Here is a tiny trained network, its code and every weight. The questions are about switching its units off for an input and a target symbol, where a switched-off unit gives its printed mean instead of its output.

import numpy as np


def w(rows, s, z=0):
    codes = np.array(rows[::2]) - 128.0
    scale = np.full(codes.shape[1], s)
    scale[-1] = z or s
    return codes * scale


def norm(h):
    return h / np.sqrt((h * h).mean(-1, keepdims=True) + 1e-5)


def f(y):
    return np.maximum(y, 0)


def softmax(a):
    e = np.exp(a - a.max(-1, keepdims=True))
    return e / e.sum(-1, keepdims=True)


def log_softmax(a):
    a = a - a.max(-1, keepdims=True)
    return a - np.log(np.exp(a).sum(-1, keepdims=True))


def net(x, mask):
    ids = ['αβδηλξπτψ'.index(c) for c in x.split()]
    T = len(ids)
    res = E[ids] + P[:T]
    u = 0
    for l in range(3):
        q, k, v = (norm(res) @ M[l].T for M in (Q, K, V))
        z = softmax(np.where(np.tri(T) > 0, q @ k.T / 3**0.5, -1e9)) @ v
        res = res + np.where(mask[u], z, O[l][:, -1]) @ O[l][:, :-1]
        u += 1
        y = f(norm(res) @ A[l][:, :-1].T + A[l][:, -1])
        res = res + np.where(mask[u : u + 8], y, B[l][:, -1]) @ B[l][:, :-1]
        u += 8
    return log_softmax(norm(res)[-1] @ U[:, :-1].T + U[:, -1])


Q, K, V, O, A, B = {}, {}, {}, {}, {}, {}
E = w([
[123,99,179],'α',
[119,22,87],'β',
[81,96,158],'δ',
[162,145,141],'η',
[179,134,114],'λ',
[255,33,110],'ξ',
[66,88,99],'π',
[153,141,84],'τ',
[79,138,171],'ψ',
],0.025)
P = w([
[145,26,253],'0',
[142,34,232],'1',
[151,56,212],'2',
[166,70,198],'3',
[155,79,187],'4',
[162,96,173],'5',
[180,107,148],'6',
[171,114,142],'7',
[182,119,121],'8',
[192,128,100],'9',
[198,139,88],'10',
[201,129,83],'11',
[58,78,154],'12',
],0.005)
Q[0] = w([
[230,138,246],'0.h1',
[19,254,87],'0.h1',
[192,170,101],'0.h1',
],0.008)
K[0] = w([
[103,91,255],'0.h1',
[102,227,147],'0.h1',
[72,90,157],'0.h1',
],0.012)
V[0] = w([
[152,2,88],'0.h1',
[33,45,109],'0.h1',
[128,230,72],'0.h1',
],0.0023)
O[0] = w([
[107,165,122,215],'0.h1',
[123,129,149,145],'0.h1',
[52,168,255,3],'0.h1',
],0.007,0.0018)
A[0] = w([
[71,197,248,46],'0.n1',
[163,176,178,186],'0.n2',
[75,78,40,220],'0.n3',
[59,109,99,254],'0.n4',
[103,148,143,43],'0.n5',
[130,93,112,70],'0.n6',
[101,54,184,26],'0.n7',
[54,141,126,197],'0.n8',
],0.011,0.0019)
B[0] = w([
[114,137,170,217],'0.n1',
[92,48,183,209],'0.n2',
[255,104,37,233],'0.n3',
[206,216,60,219],'0.n4',
[82,158,177,138],'0.n5',
[138,141,109,162],'0.n6',
[43,74,95,252],'0.n7',
[148,207,63,195],'0.n8',
],0.0085,0.0041)
Q[1] = w([
[108,129,251],'1.h1',
[162,68,138],'1.h1',
[69,104,120],'1.h1',
],0.02)
K[1] = w([
[33,120,252],'1.h1',
[173,46,188],'1.h1',
[75,147,81],'1.h1',
],0.011)
V[1] = w([
[108,1,74],'1.h1',
[157,45,119],'1.h1',
[131,131,154],'1.h1',
],0.0098)
O[1] = w([
[50,222,156,245],'1.h1',
[2,110,81,253],'1.h1',
[100,157,51,126],'1.h1',
],0.012,0.0046)
A[1] = w([
[149,46,154,6],'1.n1',
[138,103,174,154],'1.n2',
[159,31,156,37],'1.n3',
[207,153,192,223],'1.n4',
[128,127,127,106],'1.n5',
[112,110,93,175],'1.n6',
[101,141,254,184],'1.n7',
[143,159,43,234],'1.n8',
],0.012,0.0019)
B[1] = w([
[31,76,156,148],'1.n1',
[106,169,53,152],'1.n2',
[34,104,173,155],'1.n3',
[177,224,88,156],'1.n4',
[148,110,130,128],'1.n5',
[121,151,208,202],'1.n6',
[156,231,97,202],'1.n7',
[2,110,192,254],'1.n8',
],0.0066,0.0072)
Q[2] = w([
[125,138,196],'2.h1',
[247,49,105],'2.h1',
[218,100,62],'2.h1',
],0.015)
K[2] = w([
[126,165,95],'2.h1',
[12,188,201],'2.h1',
[53,144,187],'2.h1',
],0.011)
V[2] = w([
[108,8,36],'2.h1',
[144,227,25],'2.h1',
[175,93,2],'2.h1',
],0.0085)
O[2] = w([
[142,2,41,239],'2.h1',
[181,190,52,254],'2.h1',
[1,179,128,117],'2.h1',
],0.0067,0.0025)
A[2] = w([
[23,119,154,197],'2.n1',
[206,75,17,54],'2.n2',
[189,252,148,253],'2.n3',
[94,98,2,7],'2.n4',
[121,128,134,40],'2.n5',
[129,206,47,73],'2.n6',
[9,160,70,105],'2.n7',
[126,192,77,139],'2.n8',
],0.0095,0.0018)
B[2] = w([
[201,135,138,238],'2.n1',
[53,149,156,151],'2.n2',
[253,165,171,175],'2.n3',
[82,124,119,195],'2.n4',
[110,130,119,128],'2.n5',
[122,179,115,175],'2.n6',
[116,161,123,254],'2.n7',
[129,189,125,170],'2.n8',
],0.013,0.0096)
U = w([
[54,128,247,100],'α',
[85,47,154,177],'β',
[100,141,155,1],'δ',
[165,174,151,140],'η',
[117,113,162,237],'λ',
[159,45,175,202],'ξ',
[94,85,68,160],'π',
[103,166,38,33],'τ',
[177,125,122,126],'ψ',
],0.016,0.0049)

Each question gives the input, a string of symbols that net reads in full, and the target symbol t.
The units are the heads (3 rows each of Q, K, V and O) and the neurons (one row each of A and B). Each row of codes is followed by its name. A weight is (code - 128) times the scale printed after its matrix; where a second scale follows, it is the last column's (O, A, B and U).
mask holds one flag per unit, layer by layer, with each layer's heads first. A switched-off unit (its flag False) gives its mean, the last column of its rows in O or B, instead of its output. The means were averaged over made-up inputs and are rounded, as every weight is.
A unit's drop is (log p(t) with every unit on - log p(t) with that unit switched off) / (log p(t) with every unit on - log p(t) with every unit switched off).
The circuit of an input: a set's keep is (log p(t) with only the set's units on - log p(t) with every unit switched off) / (log p(t) with every unit on - log p(t) with every unit switched off). Starting from the 12 units with the biggest drops (on a tie, the unit counted first), units are removed one at a time, each time the one whose removal leaves the highest keep (on an exact tie, the one counted first), for as long as the keep stays at least 0.8.
circuit, biggest first: the units of the circuit, biggest drop first
unit that matters most: the unit with the biggest drop
k most important neurons: the k neurons with the biggest drops, biggest first
top k neurons in layer l: the k neurons of layer l with the biggest drops, biggest first
drop of u: that unit's drop, to one decimal
input λ ψ α λ λ α, target η: circuit, biggest first : (1.n8)
input α λ η ξ β δ ξ λ η π α δ δ, target τ: circuit, biggest first : (0.n3; 0.n4)
input π λ η, target τ: 2 most important neurons : (0.n4; 0.n2)
input β δ η, target π: 3 most important neurons : (0.n3; 2.n3; 0.n2)
input π λ λ η, target τ: 3 most important neurons : (0.n4; 0.n3; 0.n2)
input β η τ β τ λ τ, target π: top 3 neurons in layer 0 : (0.n4; 0.n7; 0.n8)
input λ ψ α α λ π η λ β η, target π: 2 most important neurons : (0.n3; 1.n8)
input α τ α λ, target ξ: 4 most important neurons : (1.n8; 0.n4; 0.n7; 1.n7)
input λ λ δ η α λ λ ψ ξ α λ λ, target β: 3 most important neurons : (0.n7; 0.n1; 0.n3)
input λ ψ α λ λ λ β, target β: 2 most important neurons : (0.n7; 1.n7)
input ξ λ λ ψ λ λ η π π λ α α, target τ: 2 most important neurons : (0.n3; 1.n8)
input ψ π ψ π ψ λ λ τ α β, target β: top 3 neurons in layer 0 : (0.n7; 0.n3; 0.n8)
input λ λ δ λ λ, target ξ: 2 most important neurons : (0.n7; 1.n7)
input λ λ λ α ψ δ α δ ξ ψ ψ, target η: 2 most important neurons : (1.n4; 0.n3)
input λ λ τ β α α λ, target β: unit that matters most : 2.h1
input π α ψ α, target η: 3 most important neurons : (1.n7; 1.n8; 0.n8)
input δ β τ λ λ α α ψ δ, target η: 2 most important neurons : (0.n8; 1.n8)
input ξ λ λ ξ δ β λ, target π: top 2 neurons in layer 0 : (0.n3; 0.n4)
input β λ β δ ξ λ λ λ π α π α, target τ: top 2 neurons in layer 1 : (1.n8; 1.n3)
input η π λ λ η β λ λ λ, target π: unit that matters most : 2.h1
input α λ π π λ ξ δ α λ τ, target π: drop of 2.h1 : 0.8
input λ λ η π λ ψ ξ, target β: drop of 1.h1 : 0.2
input τ ξ λ η, target β: drop of 2.n3 : 0.2
input ψ ψ δ, target η: drop of 1.h1 : 1.4
